Below is a small trained network, with its code and all its weights. Each question gives an input and a class and asks what happens when units are switched off, that is, made to give their printed mean instead of their output.

import numpy as np


def w(rows, s, z=0):
    codes = np.array(rows[::2]) - 128.0
    scale = np.full(codes.shape[1], s)
    scale[-1] = z or s
    return codes * scale


def f(y):
    return np.maximum(y, 0)


def log_softmax(a):
    a = a - a.max(-1, keepdims=True)
    return a - np.log(np.exp(a).sum(-1, keepdims=True))


def net(x, mask):
    res = np.array(x, float).reshape(1, 5) / 4 @ E
    y = f(res @ A[0][:, :-1].T + A[0][:, -1])
    res = res + np.where(mask, y, B[0][:, -1]) @ B[0][:, :-1]
    return log_softmax(res[-1] @ U[:, :-1].T + U[:, -1])


A, B = {}, {}
E = w([
[128,128,128,129,128,128,128,128,127,128,128,128],'x0',
[126,128,127,128,128,129,129,128,127,128,128,128],'x1',
[127,128,128,129,128,128,129,128,127,128,129,128],'x2',
[133,134,136,130,202,166,122,232,106,121,123,131],'x3',
[117,77,123,131,122,141,138,132,125,134,125,6],'x4',
],0.012)
A[0] = w([
[126,80,127,121,55,124,128,51,154,123,128,37,135],'N0',
[137,152,125,141,181,159,126,205,123,121,128,215,132],'N1',
[127,136,116,108,122,138,130,126,125,127,120,217,254],'N2',
[123,124,126,127,99,113,133,64,122,133,122,128,231],'N3',
[143,119,138,121,152,160,105,151,103,130,104,77,57],'N4',
[132,128,130,136,133,121,131,129,122,126,128,4,134],'N5',
[130,161,120,130,78,100,126,55,135,123,124,201,222],'N6',
[117,104,133,118,156,177,140,209,147,120,130,85,61],'N7',
[127,119,134,126,125,127,138,124,138,123,128,122,126],'N8',
],0.016,0.0043)
B[0] = w([
[124,198,89,77,44,172,108,56,108,124,88,176,253],'N0',
[118,196,118,73,129,173,89,206,102,124,84,172,247],'N1',
[130,117,197,101,166,25,81,150,152,94,135,237,225],'N2',
[125,108,115,116,65,64,150,5,154,139,154,158,209],'N3',
[131,92,140,152,167,137,157,142,149,129,161,78,169],'N4',
[127,122,44,157,80,227,174,126,117,160,135,34,217],'N5',
[135,47,168,202,167,28,160,60,146,136,165,104,250],'N6',
[130,86,172,172,215,157,154,190,134,126,150,66,199],'N7',
[124,129,122,124,119,133,127,129,129,129,121,131,137],'N8',
],0.015,0.016)
U = w([
[135,2,182,196,145,48,134,100,171,117,199,161,250],'0',
[122,201,70,71,62,155,133,90,110,146,89,121,98],'1',
[124,242,153,8,151,129,48,189,103,90,54,187,184],'2',
[130,35,127,215,171,161,171,180,119,143,173,52,4],'3',
],0.0058,0.0013)

Each question gives the input, the list of numbers given to net, and the class t.
The units are the neurons (one row each of A and B). Each row of codes is followed by its name. A weight is (code - 128) times the scale printed after its matrix; where a second scale follows, it is the last column's (A, B and U).
mask holds one flag per neuron, in row order. A switched-off neuron (its flag False) gives its mean, the last column of its row in B, instead of its output. The means were averaged over made-up inputs and are rounded, as every weight is.
A unit's drop is (log p(t) with every unit on - log p(t) with that unit switched off) / (log p(t) with every unit on - log p(t) with every unit switched off).
The circuit of an input: a set's keep is (log p(t) with only the set's units on - log p(t) with every unit switched off) / (log p(t) with every unit on - log p(t) with every unit switched off). Starting from all 9 units, units are removed one at a time, each time the one whose removal leaves the highest keep (on an exact tie, the one counted first), for as long as the keep stays at least 0.8.
circuit, biggest first: the units of the circuit, biggest drop first
unit that matters most: the unit with the biggest drop
k most important neurons: the k neurons with the biggest drops, biggest first
drop of u: that unit's drop, to one decimal
input [4,-7,-1,0,2], class 1: circuit, biggest first	[N2]
input [-6,-4,-2,5,0], class 2: 2 most important neurons	[N6, N1]
input [1,1,8,-4,1], class 1: 2 most important neurons	[N0, N2]
input [4,4,7,0,2], class 1: 3 most important neurons	[N6, N7, N2]
input [-6,1,-2,0,1], class 1: 3 most important neurons	[N6, N2, N7]
input [3,-2,3,0,3], class 1: 2 most important neurons	[N6, N7]
input [-5,-1,0,1,6], class 3: 3 most important neurons	[N7, N1, N4]
input [-8,6,-1,1,0], class 2: 3 most important neurons	[N6, N5, N3]
input [6,-1,6,1,-7], class 2: 3 most important neurons	[N1, N3, N7]
input [6,-7,-1,6,-1], class 2: 2 most important neurons	[N1, N6]
input [6,1,-5,6,-1], class 2: drop of N1	0.7
input [-8,2,3,3,0], class 2: drop of N6	2.4
input [-6,-6,2,2,-5], class 2: drop of N1	0.5
input [-1,0,-5,7,2], class 3: unit that matters most	N7
